Below is a small trained network, with its code and all its weights. Each question gives an input and a class and asks what happens when units are switched off, that is, made to give their printed mean instead of their output.

import numpy as np


def w(rows, s, z=0):
    codes = np.array(rows[::2]) - 128.0
    scale = np.full(codes.shape[1], s)
    scale[-1] = z or s
    return codes * scale


def f(y):
    return np.maximum(y, 0)


def log_softmax(a):
    a = a - a.max(-1, keepdims=True)
    return a - np.log(np.exp(a).sum(-1, keepdims=True))


def net(x, mask):
    res = np.array(x, float).reshape(1, 8) / 4 @ E
    y = f(res @ A[0][:, :-1].T + A[0][:, -1])
    res = res + np.where(mask, y, B[0][:, -1]) @ B[0][:, :-1]
    return log_softmax(res[-1] @ U[:, :-1].T + U[:, -1])


A, B = {}, {}
E = w([
[125,132,126,134,121,137,134,135,138],'x0',
[116,124,130,117,129,131,137,109,136],'x1',
[62,116,112,253,37,148,56,23,66],'x2',
[156,10,77,206,220,129,56,121,238],'x3',
[115,114,118,118,125,121,118,143,114],'x4',
[135,139,126,136,124,125,127,130,137],'x5',
[78,208,138,67,176,232,10,129,149],'x6',
[124,128,132,132,120,142,138,128,142],'x7',
],0.011)
A[0] = w([
[150,166,128,111,84,127,135,126,126,55],'n0',
[94,139,115,186,87,108,80,71,99,54],'n1',
[101,108,108,150,124,156,179,148,125,3],'n2',
[108,208,131,96,76,124,168,134,81,137],'n3',
[137,133,149,134,110,138,129,141,102,45],'n4',
[144,133,124,115,104,141,95,101,125,80],'n5',
[97,177,152,107,179,189,68,140,125,31],'n6',
[157,49,76,203,173,101,80,131,226,126],'n7',
[104,212,105,69,164,209,19,133,153,47],'n8',
[134,58,120,177,101,61,250,146,106,66],'n9',
[105,132,120,129,158,110,124,134,84,78],'n10',
[150,166,154,151,148,109,185,116,51,86],'n11',
[157,166,142,51,222,104,201,197,184,68],'n12',
[160,71,146,159,103,54,182,124,123,42],'n13',
[174,126,127,22,176,73,183,195,205,78],'n14',
[151,33,118,172,202,125,68,119,183,119],'n15',
[99,133,117,181,48,126,69,60,122,78],'n16',
[113,137,127,96,144,171,156,108,154,62],'n17',
[134,104,85,123,123,112,211,148,149,85],'n18',
[124,167,114,87,87,125,181,101,94,114],'n19',
[74,120,121,221,72,122,112,50,98,100],'n20',
[135,179,132,91,57,138,162,137,54,137],'n21',
[97,171,76,99,165,175,97,126,121,9],'n22',
[186,78,80,156,84,58,217,107,107,19],'n23',
[140,136,144,125,100,101,106,158,104,90],'n24',
[100,196,161,92,63,110,158,146,81,141],'n25',
],0.012,0.0056)
B[0] = w([
[122,104,140,103,148,124,157,111,134,153],'n0',
[164,107,101,135,97,153,129,180,37,210],'n1',
[102,155,116,124,130,146,163,153,117,132],'n2',
[155,103,77,114,221,175,237,50,163,219],'n3',
[149,122,130,112,139,174,90,99,121,139],'n4',
[118,118,143,152,89,96,124,137,130,147],'n5',
[60,212,160,105,133,30,109,159,158,192],'n6',
[120,79,17,26,198,171,204,71,184,249],'n7',
[66,254,223,151,96,86,28,132,165,234],'n8',
[56,243,233,99,108,64,69,144,184,215],'n9',
[144,142,123,150,141,127,145,112,130,134],'n10',
[130,119,126,96,107,172,132,88,174,176],'n11',
[183,44,113,205,34,138,131,171,40,231],'n12',
[46,215,196,117,138,92,82,109,124,187],'n13',
[180,70,116,231,79,131,112,176,28,232],'n14',
[135,92,63,68,169,211,210,46,194,235],'n15',
[199,76,166,176,79,130,130,199,57,226],'n16',
[142,140,154,109,118,82,122,151,120,145],'n17',
[129,158,150,138,102,74,78,150,138,167],'n18',
[135,82,83,85,142,147,126,102,185,190],'n19',
[208,75,131,217,88,82,125,221,65,245],'n20',
[127,57,76,98,206,133,151,81,174,222],'n21',
[99,165,168,106,135,111,80,128,124,168],'n22',
[65,228,180,132,131,104,47,161,151,203],'n23',
[102,112,122,139,122,151,123,130,163,144],'n24',
[148,88,51,67,196,210,196,57,185,224],'n25',
],0.0081,0.021)
U = w([
[156,110,79,68,182,153,167,84,195,255],'0',
[191,106,118,149,93,121,129,171,37,2],'1',
[101,248,163,96,129,96,94,133,172,133],'2',
],0.012,0.00094)

Each question gives the input, the list of numbers given to net, and the class t.
The units are the neurons (one row each of A and B). Each row of codes is followed by its name. A weight is (code - 128) times the scale printed after its matrix; where a second scale follows, it is the last column's (A, B and U).
mask holds one flag per neuron, in row order. A switched-off neuron (its flag False) gives its mean, the last column of its row in B, instead of its output. The means were averaged over made-up inputs and are rounded, as every weight is.
A unit's drop is (log p(t) with every unit on - log p(t) with that unit switched off) / (log p(t) with every unit on - log p(t) with every unit switched off).
most important unit: the unit with the biggest drop
top k neurons: the k neurons with the biggest drops, biggest first
drop when u is switched off: that unit's drop, to one decimal
input [-8,8,-6,2,-6,-4,5,-1], class 1: most important unit => n12
input [7,8,4,-8,-4,3,-7,0], class 0: top 2 neurons => n25, n3
input [3,-5,8,3,-7,1,7,-4], class 1: top 2 neurons => n16, n20
input [-3,8,5,-5,2,-2,-1,3], class 0: top 2 neurons => n25, n14
input [-2,6,-7,6,8,0,7,-4], class 1: top 4 neurons => n12, n14, n9, n23
input [4,-6,-4,-7,3,1,-7,-3], class 0: top 3 neurons => n25, n3, n21
input [-5,7,5,4,-4,8,2,8], class 1: top 4 neurons => n20, n16, n25, n3
input [7,-6,-7,6,7,1,-6,-7], class 1: top 3 neurons => n14, n12, n25
input [8,-8,-6,-3,-3,3,-7,-3], class 2: top 2 neurons => n9, n23
input [-2,-3,7,-7,-2,5,3,0], class 0: top 4 neurons => n25, n3, n21, n14
input [1,-2,5,-5,-6,-5,-2,-6], class 0: top 3 neurons => n25, n14, n12
input [-3,-3,-5,4,-5,6,7,0], class 2: drop when n8 is switched off => 0.8
input [-4,2,-5,-8,1,-8,-7,-2], class 0: drop when n3 is switched off => 0.5
input [6,-5,0,4,-2,-4,6,-5], class 2: most important unit => n8
input [3,-3,-5,-4,-3,-2,8,-2], class 2: drop when n8 is switched off => 1.2
